Below are the code and all the weights of a small trained network. Each question names an input and a class and asks about switching units off, where a switched-off unit gives its printed mean instead of its output.

import numpy as np


def w(rows, s, z=0):
    codes = np.array(rows[::2]) - 128.0
    scale = np.full(codes.shape[1], s)
    scale[-1] = z or s
    return codes * scale


def norm(h):
    return h / np.sqrt((h * h).mean(-1, keepdims=True) + 1e-5)


def f(y):
    return y / 2 * (1 + np.tanh(0.7978845608 * (y + 0.044715 * y**3)))


def log_softmax(a):
    a = a - a.max(-1, keepdims=True)
    return a - np.log(np.exp(a).sum(-1, keepdims=True))


def net(x, mask):
    res = np.array(x, float).reshape(1, 8) / 4 @ E
    u = 0
    for l in range(2):
        y = f(norm(res) @ A[l][:, :-1].T + A[l][:, -1])
        res = res + np.where(mask[u : u + 6], y, B[l][:, -1]) @ B[l][:, :-1]
        u += 6
    return log_softmax(norm(res)[-1] @ U[:, :-1].T + U[:, -1])


A, B = {}, {}
E = w([
[119,167,143,130,147,158,95,234],'x0',
[95,179,203,123,152,143,122,100],'x1',
[138,134,138,169,120,144,189,137],'x2',
[107,117,148,125,73,122,107,190],'x3',
[193,91,100,96,168,167,177,138],'x4',
[145,135,136,117,171,84,168,219],'x5',
[43,76,54,7,201,134,216,113],'x6',
[172,152,184,123,86,77,111,190],'x7',
],0.011)
A[0] = w([
[118,150,124,100,230,247,146,135,3],'0.n1',
[115,136,162,2,119,138,130,105,140],'0.n2',
[195,125,88,131,126,199,87,37,183],'0.n3',
[116,112,101,90,229,69,231,208,98],'0.n4',
[57,125,74,74,97,169,7,19,104],'0.n5',
[83,132,158,89,179,123,171,213,197],'0.n6',
],0.014,0.0034)
B[0] = w([
[194,204,152,67,175,149,189,92,199],'0.n1',
[95,117,160,95,152,115,171,86,189],'0.n2',
[173,121,122,153,203,112,163,122,219],'0.n3',
[67,106,158,146,132,55,156,100,246],'0.n4',
[5,94,155,149,91,113,121,161,254],'0.n5',
[144,91,146,108,140,133,140,154,222],'0.n6',
],0.018,0.0097)
A[1] = w([
[86,82,5,152,122,135,162,82,183],'1.n1',
[93,133,34,148,131,146,131,158,101],'1.n2',
[158,100,146,130,108,115,99,215,89],'1.n3',
[131,155,108,146,175,207,117,192,251],'1.n4',
[104,83,91,106,177,113,93,161,56],'1.n5',
[151,129,93,79,108,40,165,202,134],'1.n6',
],0.022,0.0023)
B[1] = w([
[114,2,116,148,159,34,161,174,217],'1.n1',
[147,117,136,74,151,119,113,130,143],'1.n2',
[104,188,141,48,82,162,126,141,254],'1.n3',
[159,80,86,114,169,132,151,127,182],'1.n4',
[208,126,140,97,148,84,128,130,170],'1.n5',
[114,33,53,158,162,203,92,124,241],'1.n6',
],0.016,0.0091)
U = w([
[157,124,115,51,120,230,129,220,145],'0',
[50,235,192,147,7,100,63,146,75],'1',
[212,174,84,174,161,125,167,66,5],'2',
[22,2,111,134,184,66,197,120,216],'3',
],0.0094,0.0029)

Each question gives the input, the list of numbers given to net, and the class t.
The units are the neurons (one row each of A and B). Each row of codes is followed by its name. A weight is (code - 128) times the scale printed after its matrix; where a second scale follows, it is the last column's (A, B and U).
mask holds one flag per neuron, layer by layer. A switched-off neuron (its flag False) gives its mean, the last column of its row in B, instead of its output. The means were averaged over made-up inputs and are rounded, as every weight is.
A unit's drop is (log p(t) with every unit on - log p(t) with that unit switched off) / (log p(t) with every unit on - log p(t) with every unit switched off).
The circuit of an input: a set's keep is (log p(t) with only the set's units on - log p(t) with every unit switched off) / (log p(t) with every unit on - log p(t) with every unit switched off). Starting from all 12 units, units are removed one at a time, each time the one whose removal leaves the highest keep (on an exact tie, the one counted first), for as long as the keep stays at least 0.8.
circuit, biggest first: the units of the circuit, biggest drop first
k most important neurons: the k neurons with the biggest drops, biggest first
top k neurons in layer l: the k neurons of layer l with the biggest drops, biggest first
drop of u: that unit's drop, to one decimal
input [-4,8,-6,2,4,1,-8,3], class 1: top neuron in layer 0 -> 0.n1
input [4,-1,-6,5,6,-5,-6,3], class 0: top 2 neurons in layer 0 -> 0.n4, 0.n5
input [6,4,7,-6,-4,-1,-4,-2], class 2: circuit, biggest first -> 0.n5, 1.n1
input [8,3,0,-8,-5,8,-2,8], class 0: 3 most important neurons -> 1.n3, 1.n6, 0.n5
input [4,-1,1,-5,1,3,-3,-2], class 2: circuit, biggest first -> 0.n5, 0.n1
input [-1,5,5,8,8,0,0,-7], class 0: 2 most important neurons -> 0.n1, 1.n1
input [-3,-7,-7,0,7,1,-7,-2], class 2: 2 most important neurons -> 0.n5, 0.n4
input [8,5,7,2,8,-2,0,8], class 0: top 2 neurons in layer 1 -> 1.n3, 1.n1
input [-5,-6,-6,7,-6,8,-6,4], class 0: 3 most important neurons -> 1.n6, 0.n5, 0.n4
input [-7,-8,6,6,3,-4,-7,3], class 2: 2 most important neurons -> 0.n5, 0.n3
input [8,4,7,3,-1,3,-7,-4], class 0: 3 most important neurons -> 0.n4, 1.n4, 0.n5
input [2,-6,8,-1,2,-5,-6,2], class 0: 3 most important neurons -> 0.n4, 0.n2, 0.n1
input [6,2,-8,6,4,-5,1,3], class 1: top 3 neurons in layer 1 -> 1.n1, 1.n6, 1.n4
input [-2,-1,5,-7,-6,-5,-2,7], class 2: top 2 neurons in layer 1 -> 1.n3, 1.n1
input [-6,-7,3,2,-7,1,-7,-3], class 1: most important neuron -> 1.n6
input [-5,1,-7,-3,-3,8,-3,1], class 0: 2 most important neurons -> 0.n4, 0.n2
input [6,-5,-4,7,-1,6,-4,5], class 0: top 2 neurons in layer 1 -> 1.n3, 1.n6
input [4,-4,3,6,3,0,-2,-6], class 0: drop of 0.n3 -> 0.1
input [4,-2,6,-3,-3,-4,-7,-1], class 2: drop of 0.n5 -> 0.5
input [-1,5,2,-7,1,4,-1,-6], class 2: drop of 0.n1 -> 0.3
input [7,-2,-5,-4,5,-2,1,-1], class 2: circuit, biggest first -> 0.n1
input [4,0,-3,1,5,8,-6,2], class 0: drop of 1.n5 -> 0.0
